Here is a tiny trained network, its code and every weight. The questions are about switching its units off for an input and a target symbol, where a switched-off unit gives its printed mean instead of its output.

import numpy as np


def w(rows, s, z=0):
    codes = np.array(rows[::2]) - 128.0
    scale = np.full(codes.shape[1], s)
    scale[-1] = z or s
    return codes * scale


def norm(h):
    return h / np.sqrt((h * h).mean(-1, keepdims=True) + 1e-5)


def f(y):
    return np.maximum(y, 0)


def softmax(a):
    e = np.exp(a - a.max(-1, keepdims=True))
    return e / e.sum(-1, keepdims=True)


def log_softmax(a):
    a = a - a.max(-1, keepdims=True)
    return a - np.log(np.exp(a).sum(-1, keepdims=True))


def net(x, mask):
    ids = ['βδεζηθμφ'.index(c) for c in x.split()]
    T = len(ids)
    res = E[ids] + P[:T]
    u = 0
    for l in range(2):
        r = norm(res)
        for j in range(2):
            rows = slice(2 * j, 2 * j + 2)
            q, k, v = (r @ M[l][rows].T for M in (Q, K, V))
            z = softmax(np.where(np.tri(T) > 0, q @ k.T / 2**0.5, -1e9)) @ v
            o = O[l][rows]
            res = res + np.where(mask[u + j], z, o[:, -1]) @ o[:, :-1]
        u += 2
        y = f(norm(res) @ A[l][:, :-1].T + A[l][:, -1])
        res = res + np.where(mask[u : u + 12], y, B[l][:, -1]) @ B[l][:, :-1]
        u += 12
    return log_softmax(norm(res)[-1] @ U[:, :-1].T + U[:, -1])


Q, K, V, O, A, B = {}, {}, {}, {}, {}, {}
E = w([
[82,155,144],'β',
[99,155,141],'δ',
[108,161,138],'ε',
[92,156,144],'ζ',
[170,131,102],'η',
[208,196,74],'θ',
[60,220,191],'μ',
[121,52,4],'φ',
],0.011)
P = w([
[248,121,119],'0',
[108,193,120],'1',
[139,93,150],'2',
[71,193,124],'3',
[142,104,156],'4',
[87,191,121],'5',
[148,113,157],'6',
],0.018)
Q[0] = w([
[117,61,141],'L0H1',
[224,113,252],'L0H1',
[214,117,119],'L0H2',
[243,43,168],'L0H2',
],0.011)
K[0] = w([
[190,185,105],'L0H1',
[137,142,247],'L0H1',
[29,87,190],'L0H2',
[133,172,184],'L0H2',
],0.012)
V[0] = w([
[160,83,227],'L0H1',
[106,55,67],'L0H1',
[76,93,194],'L0H2',
[255,195,58],'L0H2',
],0.0076)
O[0] = w([
[113,46,199,156],'L0H1',
[177,189,18,56],'L0H1',
[84,6,107,78],'L0H2',
[208,69,115,254],'L0H2',
],0.011,0.007)
A[0] = w([
[158,41,134,251],'L0N1',
[159,153,148,135],'L0N2',
[111,1,163,224],'L0N3',
[80,136,212,60],'L0N4',
[143,143,27,90],'L0N5',
[97,205,88,111],'L0N6',
[99,62,79,68],'L0N7',
[229,144,110,63],'L0N8',
[57,132,133,217],'L0N9',
[117,155,126,73],'L0N10',
[203,99,171,140],'L0N11',
[122,166,25,147],'L0N12',
],0.012,0.0029)
B[0] = w([
[194,57,56,223],'L0N1',
[144,104,49,180],'L0N2',
[167,142,56,255],'L0N3',
[105,145,151,215],'L0N4',
[2,145,244,150],'L0N5',
[126,155,91,186],'L0N6',
[231,175,138,135],'L0N7',
[115,128,131,186],'L0N8',
[223,109,70,168],'L0N9',
[117,133,158,143],'L0N10',
[87,126,89,221],'L0N11',
[50,220,147,159],'L0N12',
],0.006,0.0077)
Q[1] = w([
[134,157,150],'L1H1',
[97,127,215],'L1H1',
[3,4,169],'L1H2',
[143,88,68],'L1H2',
],0.0049)
K[1] = w([
[141,154,153],'L1H1',
[71,126,62],'L1H1',
[172,149,77],'L1H2',
[247,74,108],'L1H2',
],0.013)
V[1] = w([
[54,116,138],'L1H1',
[148,125,105],'L1H1',
[109,138,2],'L1H2',
[139,84,100],'L1H2',
],0.012)
O[1] = w([
[139,164,158,2],'L1H1',
[109,101,166,162],'L1H1',
[117,22,43,111],'L1H2',
[2,77,124,127],'L1H2',
],0.0072,0.0061)
A[1] = w([
[151,117,211,106],'L1N1',
[200,163,126,148],'L1N2',
[164,73,87,77],'L1N3',
[104,57,46,148],'L1N4',
[96,71,128,60],'L1N5',
[177,85,160,189],'L1N6',
[193,150,119,128],'L1N7',
[115,145,103,2],'L1N8',
[97,160,92,84],'L1N9',
[106,65,153,85],'L1N10',
[3,169,221,208],'L1N11',
[63,170,135,194],'L1N12',
],0.013,0.0036)
B[1] = w([
[27,184,82,196],'L1N1',
[99,67,167,231],'L1N2',
[255,168,88,216],'L1N3',
[71,125,227,228],'L1N4',
[193,99,108,170],'L1N5',
[135,130,46,254],'L1N6',
[99,110,182,205],'L1N7',
[154,162,121,131],'L1N8',
[126,88,93,159],'L1N9',
[149,108,121,192],'L1N10',
[199,80,149,193],'L1N11',
[185,32,175,188],'L1N12',
],0.0071,0.0061)
U = w([
[89,44,77,158],'β',
[149,175,198,231],'δ',
[253,75,29,122],'ε',
[143,122,97,4],'ζ',
[145,100,129,21],'η',
[118,194,45,224],'θ',
[90,80,143,148],'μ',
[183,150,98,36],'φ',
],0.011,0.0038)

Each question gives the input, a string of symbols that net reads in full, and the target symbol t.
The units are the heads (2 rows each of Q, K, V and O) and the neurons (one row each of A and B). Each row of codes is followed by its name. A weight is (code - 128) times the scale printed after its matrix; where a second scale follows, it is the last column's (O, A, B and U).
mask holds one flag per unit, layer by layer, with each layer's heads first. A switched-off unit (its flag False) gives its mean, the last column of its rows in O or B, instead of its output. The means were averaged over made-up inputs and are rounded, as every weight is.
A unit's drop is (log p(t) with every unit on - log p(t) with that unit switched off) / (log p(t) with every unit on - log p(t) with every unit switched off).
The circuit of an input: a set's keep is (log p(t) with only the set's units on - log p(t) with every unit switched off) / (log p(t) with every unit on - log p(t) with every unit switched off). Starting from the 12 units with the biggest drops (on a tie, the unit counted first), units are removed one at a time, each time the one whose removal leaves the highest keep (on an exact tie, the one counted first), for as long as the keep stays at least 0.8.
units of the circuit, in order: the units of the circuit, biggest drop first
top k neurons: the k neurons with the biggest drops, biggest first
which heads matter: for each layer, one digit per head in row order, 1 if its drop is at least 0.15 and else 0, layers parted by /
drop when u is switched off: that unit's drop, to one decimal
input ε μ ε θ, target δ: which heads matter : 00 / 00
input δ μ η η, target δ: units of the circuit, in order : (L0N1, L0N3)
input μ δ η ζ, target ε: top 3 neurons : (L0N1, L1N4, L0N6)
input η δ μ, target ε: which heads matter : 10 / 00
input δ ε η β, target ε: top 3 neurons : (L0N1, L0N3, L1N4)
input β η β ε, target ε: units of the circuit, in order : (L1N12)
input ζ μ η δ, target δ: which heads matter : 00 / 01
input β η μ, target ε: which heads matter : 00 / 00
input δ ζ η δ, target ε: which heads matter : 10 / 00
input μ β μ μ ε ε, target δ: which heads matter : 00 / 01
input μ φ η η, target θ: which heads matter : 10 / 00
input θ μ ε δ, target δ: which heads matter : 00 / 00
input ε ε μ φ, target θ: which heads matter : 10 / 00
input δ ε ε μ μ, target β: which heads matter : 10 / 01
input ε η δ δ, target ε: top 4 neurons : (L1N4, L1N1, L1N12, L0N1)
input φ ζ μ ζ, target δ: units of the circuit, in order : (L1N6)
input ε η μ η, target δ: top 2 neurons : (L1N6, L1N3)
input θ η ζ ε, target ε: top 3 neurons : (L1N4, L1N1, L0N2)
input δ μ μ, target β: top 2 neurons : (L1N1, L1N3)
input μ η η β, target ε: top 2 neurons : (L1N12, L1N4)
input β ε μ μ μ ε, target δ: drop when L1H2 is switched off : 0.2
input μ ζ δ β β φ, target θ: drop when L0H1 is switched off : 1.8
input μ η μ β, target δ: drop when L0N9 is switched off : 0.0
